Here is a tiny trained network, its code and every weight. The questions are about switching its units off for an input and a class, where a switched-off unit gives its printed mean instead of its output.

import numpy as np


def w(rows, s, z=0):
    codes = np.array(rows[::2]) - 128.0
    scale = np.full(codes.shape[1], s)
    scale[-1] = z or s
    return codes * scale


def f(y):
    return y / 2 * (1 + np.tanh(0.7978845608 * (y + 0.044715 * y**3)))


def log_softmax(a):
    a = a - a.max(-1, keepdims=True)
    return a - np.log(np.exp(a).sum(-1, keepdims=True))


def net(x, mask):
    res = np.array(x, float).reshape(1, 5) / 4 @ E
    y = f(res @ A[0][:, :-1].T + A[0][:, -1])
    res = res + np.where(mask, y, B[0][:, -1]) @ B[0][:, :-1]
    return log_softmax(res[-1] @ U[:, :-1].T + U[:, -1])


A, B = {}, {}
E = w([
[92,181,128,145,116,59,114,240,104,130,94,174],'x0',
[111,76,172,167,48,147,71,228,142,158,116,114],'x1',
[57,117,187,146,134,119,215,115,184,140,188,215],'x2',
[90,185,234,37,131,166,77,204,89,161,144,91],'x3',
[49,3,163,99,169,105,89,133,85,78,180,156],'x4',
],0.013)
A[0] = w([
[54,93,88,134,177,149,229,44,193,134,191,130,152],'N1',
[145,77,135,79,118,219,112,30,126,139,176,81,161],'N2',
[104,189,103,121,165,124,240,69,141,86,149,197,146],'N3',
[80,143,205,163,91,163,101,170,158,139,135,100,254],'N4',
[108,121,157,151,183,165,182,52,153,153,173,95,163],'N5',
[153,187,91,159,186,95,157,120,61,92,86,111,163],'N6',
[180,183,78,138,183,70,135,75,110,144,64,127,161],'N7',
[240,168,94,105,85,222,115,98,185,196,61,36,154],'N8',
[187,147,44,254,105,53,187,88,201,102,139,175,180],'N9',
],0.0092,0.0069)
B[0] = w([
[127,80,155,174,98,71,112,70,54,80,212,174,212],'N1',
[102,136,115,89,201,170,193,124,3,130,37,181,203],'N2',
[51,107,61,146,233,149,150,90,126,61,128,114,206],'N3',
[104,143,147,141,146,118,213,188,91,79,86,248,205],'N4',
[114,118,104,63,164,83,106,94,117,111,143,213,187],'N5',
[161,150,77,47,139,140,154,183,169,81,88,70,187],'N6',
[27,238,90,109,121,154,200,150,188,30,110,52,205],'N7',
[195,129,122,169,101,42,91,29,37,152,245,107,242],'N8',
[160,122,132,255,246,255,210,142,114,213,152,98,250],'N9',
],0.0085,0.022)
U = w([
[102,100,127,72,96,38,93,69,134,45,136,191,176],'0',
[115,104,97,201,119,89,107,60,131,98,218,108,75],'1',
[160,201,110,64,61,48,84,124,126,81,151,36,155],'2',
[72,152,104,133,181,222,212,190,145,80,75,128,177],'3',
[155,43,97,182,139,136,139,162,216,154,138,108,83],'4',
[110,128,190,93,59,169,83,48,222,245,158,85,1],'5',
[177,120,189,175,123,122,160,124,70,173,169,168,153],'6',
[69,196,236,100,24,90,107,255,215,138,91,174,123],'7',
],0.0099,0.0058)

Each question gives the input, the list of numbers given to net, and the class t.
The units are the neurons (one row each of A and B). Each row of codes is followed by its name. A weight is (code - 128) times the scale printed after its matrix; where a second scale follows, it is the last column's (A, B and U).
mask holds one flag per neuron, in row order. A switched-off neuron (its flag False) gives its mean, the last column of its row in B, instead of its output. The means were averaged over made-up inputs and are rounded, as every weight is.
A unit's drop is (log p(t) with every unit on - log p(t) with that unit switched off) / (log p(t) with every unit on - log p(t) with every unit switched off).
The circuit of an input: a set's keep is (log p(t) with only the set's units on - log p(t) with every unit switched off) / (log p(t) with every unit on - log p(t) with every unit switched off). Starting from all 9 units, units are removed one at a time, each time the one whose removal leaves the highest keep (on an exact tie, the one counted first), for as long as the keep stays at least 0.8.
units of the circuit, in order: the units of the circuit, biggest drop first
unit that matters most: the unit with the biggest drop
top k neurons: the k neurons with the biggest drops, biggest first
drop when u is switched off: that unit's drop, to one decimal
input [-4,-2,-4,8,-4], class 2: unit that matters most	N9
input [0,4,-8,6,6], class 7: units of the circuit, in order	[N9; N3; N8]
input [-7,-4,-1,6,-2], class 6: units of the circuit, in order	[N2; N8]
input [2,4,-5,-7,-6], class 1: top 3 neurons	[N8; N9; N7]
input [-8,-5,2,-4,-8], class 1: top 2 neurons	[N8; N1]
input [-3,8,7,-8,6], class 6: units of the circuit, in order	[N9; N7; N8; N1]
input [-5,-4,2,-1,-4], class 1: top 2 neurons	[N1; N8]
input [-8,0,-6,2,-1], class 6: units of the circuit, in order	[N2; N8]
input [-1,2,-4,-3,-5], class 1: top 2 neurons	[N8; N9]
input [-1,-4,5,0,-7], class 1: top 2 neurons	[N1; N8]
input [4,6,-7,-1,3], class 7: top 2 neurons	[N9; N8]
input [-8,1,2,2,-3], class 6: top 2 neurons	[N2; N7]
input [8,1,7,2,0], class 7: top 2 neurons	[N9; N2]
input [4,7,4,0,-4], class 7: unit that matters most	N3
input [-8,7,-7,-8,6], class 6: units of the circuit, in order	[N2; N7]
input [5,3,-7,-4,-6], class 2: top 2 neurons	[N8; N6]
input [-5,4,0,3,1], class 6: top 4 neurons	[N7; N3; N6; N9]
input [6,2,-7,8,0], class 7: top 2 neurons	[N9; N4]
input [-8,-8,3,-6,-1], class 3: top 3 neurons	[N2; N9; N7]
input [-3,-3,-8,6,0], class 2: units of the circuit, in order	[N9]
input [-1,5,-2,-6,5], class 4: top 2 neurons	[N8; N7]
input [2,6,-2,-2,2], class 7: units of the circuit, in order	[N9; N8; N3]
input [-2,1,-2,-5,-6], class 1: drop when N8 is switched off	7.7
input [0,-6,0,4,-8], class 2: drop when N8 is switched off	0.5
input [-7,-5,-5,-8,4], class 3: drop when N7 is switched off	0.2
